Below is a small trained network, with its code and all its weights. Each question gives an input and a target symbol and asks what happens when units are switched off, that is, made to give their printed mean instead of their output.

import numpy as np


def w(rows, s, z=0):
    codes = np.array(rows[::2]) - 128.0
    scale = np.full(codes.shape[1], s)
    scale[-1] = z or s
    return codes * scale


def f(y):
    return y / 2 * (1 + np.tanh(0.7978845608 * (y + 0.044715 * y**3)))


def softmax(a):
    e = np.exp(a - a.max(-1, keepdims=True))
    return e / e.sum(-1, keepdims=True)


def log_softmax(a):
    a = a - a.max(-1, keepdims=True)
    return a - np.log(np.exp(a).sum(-1, keepdims=True))


def net(x, mask):
    ids = ['ΘΛΦαγδεζηξπστψ'.index(c) for c in x.split()]
    T = len(ids)
    res = E[ids] + P[:T]
    u = 0
    for l in range(2):
        r = res
        for j in range(3):
            rows = slice(2 * j, 2 * j + 2)
            q, k, v = (r @ M[l][rows].T for M in (Q, K, V))
            z = softmax(np.where(np.tri(T) > 0, q @ k.T / 2**0.5, -1e9)) @ v
            o = O[l][rows]
            res = res + np.where(mask[u + j], z, o[:, -1]) @ o[:, :-1]
        u += 3
        y = f(res @ A[l][:, :-1].T + A[l][:, -1])
        res = res + np.where(mask[u : u + 12], y, B[l][:, -1]) @ B[l][:, :-1]
        u += 12
    return log_softmax(res[-1] @ U[:, :-1].T + U[:, -1])


Q, K, V, O, A, B = {}, {}, {}, {}, {}, {}
E = w([
[247,165,117,115,83,155,199,177,202,183],'Θ',
[125,126,158,105,18,140,99,91,201,205],'Λ',
[40,160,114,139,105,73,106,81,71,57],'Φ',
[113,127,119,178,96,57,156,122,54,100],'α',
[76,113,127,108,106,99,13,112,157,157],'γ',
[85,97,153,59,197,200,178,110,114,225],'δ',
[127,104,218,142,124,113,111,129,140,125],'ε',
[94,153,126,84,42,152,205,95,130,93],'ζ',
[163,134,181,132,161,79,99,101,125,54],'η',
[86,140,140,178,151,140,166,240,120,189],'ξ',
[211,114,133,133,151,80,81,128,171,207],'π',
[125,127,171,21,131,142,107,70,218,138],'σ',
[91,148,137,73,185,96,110,141,143,89],'τ',
[117,115,169,181,11,91,162,113,122,163],'ψ',
],0.012)
P = w([
[110,47,71,125,160,172,125,143,152,90],'0',
[121,115,155,103,123,147,83,207,49,129],'1',
[157,61,199,67,118,7,199,143,122,186],'2',
[99,110,132,171,145,140,137,95,169,94],'3',
[157,148,153,88,112,156,83,177,58,123],'4',
[92,116,154,48,124,69,154,170,106,173],'5',
[90,146,142,189,167,139,141,76,179,100],'6',
[153,171,157,95,115,148,93,151,65,134],'7',
[60,133,191,50,113,92,146,177,98,164],'8',
[77,182,151,202,180,128,143,60,187,116],'9',
[164,189,161,104,116,147,99,128,71,144],'10',
[28,134,221,65,124,103,153,190,84,179],'11',
[42,201,157,221,197,135,160,54,174,132],'12',
[176,202,167,104,117,145,106,116,78,153],'13',
],0.012)
Q[0] = w([
[162,87,94,135,100,71,183,123,145,111],'0.h1',
[106,108,172,36,157,26,139,160,133,193],'0.h1',
[67,146,200,90,115,173,132,194,62,152],'0.h2',
[58,71,146,83,107,48,196,166,150,154],'0.h2',
[127,203,84,241,54,29,131,175,89,108],'0.h3',
[215,147,150,89,2,50,53,67,166,65],'0.h3',
],0.0079)
K[0] = w([
[132,47,65,142,96,176,154,102,122,124],'0.h1',
[131,182,87,183,145,116,120,74,195,116],'0.h1',
[95,254,173,138,146,101,163,152,135,143],'0.h2',
[99,171,109,211,152,162,134,43,212,100],'0.h2',
[126,123,40,233,2,57,154,199,96,67],'0.h3',
[243,103,104,75,22,117,64,83,124,78],'0.h3',
],0.0086)
V[0] = w([
[156,208,160,120,122,83,125,99,176,119],'0.h1',
[12,147,156,90,152,114,19,116,108,208],'0.h1',
[180,117,222,105,18,211,188,93,190,158],'0.h2',
[223,4,73,100,98,148,70,122,134,83],'0.h2',
[249,118,78,109,179,171,128,46,101,35],'0.h3',
[192,184,126,141,104,204,126,14,50,171],'0.h3',
],0.0041)
O[0] = w([
[171,177,119,117,174,144,132,159,159,111,94],'0.h1',
[47,178,138,84,154,42,61,116,168,211,201],'0.h1',
[188,149,192,113,24,149,214,58,105,99,132],'0.h2',
[158,56,148,147,105,193,99,36,98,103,51],'0.h2',
[98,167,55,164,226,164,178,74,26,127,2],'0.h3',
[142,253,103,194,134,100,130,140,83,136,94],'0.h3',
],0.0052,0.0044)
A[0] = w([
[129,186,156,169,117,104,135,106,61,109,198],'0.n1',
[171,98,129,101,100,61,187,90,90,147,14],'0.n2',
[162,105,116,188,87,161,131,158,167,136,137],'0.n3',
[123,147,2,140,178,169,117,148,105,37,87],'0.n4',
[135,132,131,168,82,48,83,143,157,105,67],'0.n5',
[124,166,145,95,92,76,131,157,103,135,73],'0.n6',
[116,144,129,61,166,105,117,79,101,48,140],'0.n7',
[71,100,151,195,162,127,154,133,148,171,246],'0.n8',
[106,120,102,136,163,57,148,145,106,99,71],'0.n9',
[159,100,135,211,135,107,120,134,110,40,59],'0.n10',
[144,152,178,50,108,108,94,131,87,148,177],'0.n11',
[130,95,99,122,70,85,194,76,238,105,254],'0.n12',
],0.0082,0.0027)
B[0] = w([
[72,136,87,56,147,133,72,160,118,56,142],'0.n1',
[131,108,215,74,123,155,143,163,141,141,137],'0.n2',
[124,66,157,197,170,105,128,134,168,134,125],'0.n3',
[8,110,94,180,32,106,160,200,148,171,123],'0.n4',
[125,118,34,95,183,117,156,77,92,78,146],'0.n5',
[193,128,125,66,142,135,105,172,56,111,186],'0.n6',
[137,89,194,128,71,235,83,193,205,134,143],'0.n7',
[183,167,99,118,166,129,157,28,151,49,239],'0.n8',
[140,70,138,91,100,177,107,103,217,165,125],'0.n9',
[88,80,111,85,141,68,145,60,54,67,121],'0.n10',
[115,129,183,125,81,81,138,239,56,134,255],'0.n11',
[72,127,136,156,253,140,127,128,152,169,182],'0.n12',
],0.0063,0.0069)
Q[1] = w([
[158,162,92,231,149,114,141,43,200,56],'1.h1',
[75,38,132,110,141,102,180,111,178,142],'1.h1',
[105,16,163,90,55,82,159,159,160,146],'1.h2',
[152,149,135,89,4,139,92,243,33,132],'1.h2',
[94,22,138,91,101,79,160,207,146,142],'1.h3',
[104,92,130,159,202,108,187,2,244,103],'1.h3',
],0.0089)
K[1] = w([
[135,19,110,126,113,159,133,148,103,140],'1.h1',
[110,67,105,132,159,165,131,89,186,115],'1.h1',
[116,168,140,145,178,123,149,73,176,140],'1.h2',
[136,248,154,115,119,68,121,127,133,112],'1.h2',
[112,164,131,170,158,101,140,88,164,101],'1.h3',
[125,5,100,143,124,171,136,131,136,129],'1.h3',
],0.013)
V[1] = w([
[182,143,134,79,153,136,194,85,88,237],'1.h1',
[173,87,98,190,105,81,3,82,146,189],'1.h1',
[188,107,144,132,180,63,150,102,76,79],'1.h2',
[189,137,158,55,195,140,53,138,182,114],'1.h2',
[96,114,213,97,106,120,98,64,112,100],'1.h3',
[176,141,230,170,145,128,156,185,174,154],'1.h3',
],0.011)
O[1] = w([
[119,37,160,138,58,138,101,112,77,192,108],'1.h1',
[182,213,204,99,127,119,69,82,113,155,2],'1.h1',
[156,110,170,215,222,141,111,131,5,78,82],'1.h2',
[146,75,66,132,160,180,68,11,135,124,223],'1.h2',
[90,142,200,190,147,165,151,85,195,107,191],'1.h3',
[154,94,177,59,164,34,175,103,150,106,126],'1.h3',
],0.012,0.0053)
A[1] = w([
[171,129,167,27,61,64,164,89,153,124,8],'1.n1',
[152,209,177,152,92,108,129,254,9,128,95],'1.n2',
[210,138,201,113,51,91,118,156,48,119,2],'1.n3',
[100,197,136,172,127,189,163,84,181,77,16],'1.n4',
[50,81,223,135,196,164,155,111,76,99,139],'1.n5',
[123,117,89,225,193,198,85,70,190,73,42],'1.n6',
[120,137,161,228,105,201,59,104,94,147,108],'1.n7',
[129,180,21,132,181,120,136,99,168,75,187],'1.n8',
[85,132,155,70,48,111,123,142,206,188,116],'1.n9',
[89,115,99,143,126,55,153,210,136,168,134],'1.n10',
[142,199,195,113,62,127,117,214,139,128,183],'1.n11',
[87,140,32,143,91,230,110,101,165,104,89],'1.n12',
],0.0069,0.0055)
B[1] = w([
[158,169,88,156,113,164,119,172,141,145,175],'1.n1',
[136,83,100,113,125,120,174,85,167,250,180],'1.n2',
[141,174,125,135,144,204,138,164,177,172,151],'1.n3',
[203,72,128,135,133,103,108,134,111,132,201],'1.n4',
[174,136,102,178,121,112,118,139,167,123,254],'1.n5',
[131,126,117,112,128,156,179,146,67,141,226],'1.n6',
[96,172,82,103,143,114,106,113,148,141,183],'1.n7',
[107,91,172,113,100,191,107,160,138,131,247],'1.n8',
[138,126,89,160,107,114,133,100,77,73,229],'1.n9',
[150,128,138,103,154,162,122,78,116,111,215],'1.n10',
[111,177,156,132,119,129,142,72,63,108,190],'1.n11',
[147,144,145,152,136,56,126,165,123,156,232],'1.n12',
],0.012,0.0097)
U = w([
[204,129,93,135,50,133,144,225,191,140,2],'Θ',
[147,188,134,158,71,158,117,134,93,112,88],'Λ',
[78,140,213,138,149,169,125,247,54,137,76],'Φ',
[70,167,33,207,189,127,122,171,144,169,176],'α',
[86,163,154,119,177,150,57,64,76,118,166],'γ',
[132,2,224,130,61,135,85,106,70,153,221],'δ',
[136,135,197,200,183,21,112,135,176,108,198],'ε',
[71,155,103,143,131,165,228,114,113,52,108],'ζ',
[169,123,96,189,210,233,144,112,104,81,19],'η',
[167,131,101,21,204,11,150,167,51,129,165],'ξ',
[179,125,164,129,136,144,39,147,127,184,57],'π',
[179,127,49,154,93,141,131,23,240,102,55],'σ',
[21,114,170,69,172,210,121,135,226,130,235],'τ',
[92,142,212,107,112,119,186,134,142,184,105],'ψ',
],0.004,0.0038)

Each question gives the input, a string of symbols that net reads in full, and the target symbol t.
The units are the heads (2 rows each of Q, K, V and O) and the neurons (one row each of A and B). Each row of codes is followed by its name. A weight is (code - 128) times the scale printed after its matrix; where a second scale follows, it is the last column's (O, A, B and U).
mask holds one flag per unit, layer by layer, with each layer's heads first. A switched-off unit (its flag False) gives its mean, the last column of its rows in O or B, instead of its output. The means were averaged over made-up inputs and are rounded, as every weight is.
A unit's drop is (log p(t) with every unit on - log p(t) with that unit switched off) / (log p(t) with every unit on - log p(t) with every unit switched off).
The circuit of an input: a set's keep is (log p(t) with only the set's units on - log p(t) with every unit switched off) / (log p(t) with every unit on - log p(t) with every unit switched off). Starting from the 12 units with the biggest drops (on a tie, the unit counted first), units are removed one at a time, each time the one whose removal leaves the highest keep (on an exact tie, the one counted first), for as long as the keep stays at least 0.8.
circuit, biggest first: the units of the circuit, biggest drop first
unit that matters most: the unit with the biggest drop
top k neurons: the k neurons with the biggest drops, biggest first
k most important neurons of layer l: the k neurons of layer l with the biggest drops, biggest first
input δ δ ξ, target δ: circuit, biggest first : (1.h1)
input γ γ α ξ Λ ξ ψ, target π: top 2 neurons : (1.n4; 1.n8)
input δ ξ δ ζ δ δ ξ δ γ, target ξ: circuit, biggest first : (1.h3; 1.n8)
input Λ τ ξ ε ξ δ η, target σ: circuit, biggest first : (1.h2; 0.n11)
input δ ε π τ ξ δ δ ξ σ, target δ: top 2 neurons : (0.n8; 0.n11)
input σ ψ ψ ξ ε, target ε: circuit, biggest first : (1.h3; 1.h2; 1.n5)
input ξ π ε δ τ η ψ δ δ δ τ δ ξ, target τ: top 3 neurons : (1.n8; 0.n8; 0.n11)
input δ ξ τ δ ζ ξ δ δ α, target δ: circuit, biggest first : (1.h1; 0.h3)
input τ δ δ δ ε ζ δ, target Θ: 3 most important neurons of layer 1 : (1.n8; 1.n4; 1.n12)
input δ π ψ η ξ δ ζ ψ ξ δ ψ σ δ, target α: top 3 neurons : (1.n7; 0.n11; 1.n12)
input δ ξ τ τ, target α: 2 most important neurons of layer 1 : (1.n7; 1.n12)
input ξ δ δ δ δ π ζ τ, target τ: 2 most important neurons of layer 0 : (0.n7; 0.n8)
input Θ ξ δ δ ψ π δ, target ξ: circuit, biggest first : (1.h3; 0.n3)
input δ Λ δ τ ψ ψ δ τ ζ, target δ: unit that matters most : 1.h1
input ε Λ ξ τ Φ ξ τ ξ δ, target τ: top 2 neurons : (1.n8; 0.n7)
input ξ δ δ ε ξ ξ ξ τ ε δ δ δ, target δ: circuit, biggest first : (1.h1; 0.h3)
input η δ ξ, target η: circuit, biggest first : (1.h2; 0.h2; 0.n11)
input ζ Λ η, target ζ: 3 most important neurons of layer 0 : (0.n12; 0.n11; 0.n6)
input τ τ ξ Φ ξ ξ, target Φ: top 2 neurons : (1.n8; 0.n7)
input ξ ψ ξ Λ ψ δ δ ε ζ δ δ δ, target δ: circuit, biggest first : (1.h1)
input ε ψ δ δ α ξ δ ξ, target δ: circuit, biggest first : (0.h3; 1.h1; 0.n8)
input α π ξ ζ Θ δ δ γ δ δ τ τ ξ, target ψ: 2 most important neurons of layer 1 : (1.n2; 1.n11)
input π ξ σ ε ξ α σ, target γ: top 2 neurons : (0.n11; 1.n7)
input ξ δ δ ξ δ δ ξ δ τ η, target τ: top 2 neurons : (1.n8; 0.n11)
input δ ζ ε ψ δ δ, target ψ: 2 most important neurons of layer 1 : (1.n2; 1.n11)
input δ δ ζ ψ, target α: 2 most important neurons of layer 0 : (0.n11; 0.n12)
input ξ ξ ε ε δ τ δ δ π π ε η, target π: unit that matters most : 1.h1
input δ Φ δ δ τ ξ δ ξ η ψ τ ξ τ ε, target ε: 2 most important neurons of layer 0 : (0.n11; 0.n7)
input ψ ξ δ τ ψ δ π δ, target π: 3 most important neurons of layer 0 : (0.n8; 0.n11; 0.n7)
input δ δ α ξ δ ψ δ δ δ τ δ τ τ π, target π: top 2 neurons : (0.n9; 1.n3)
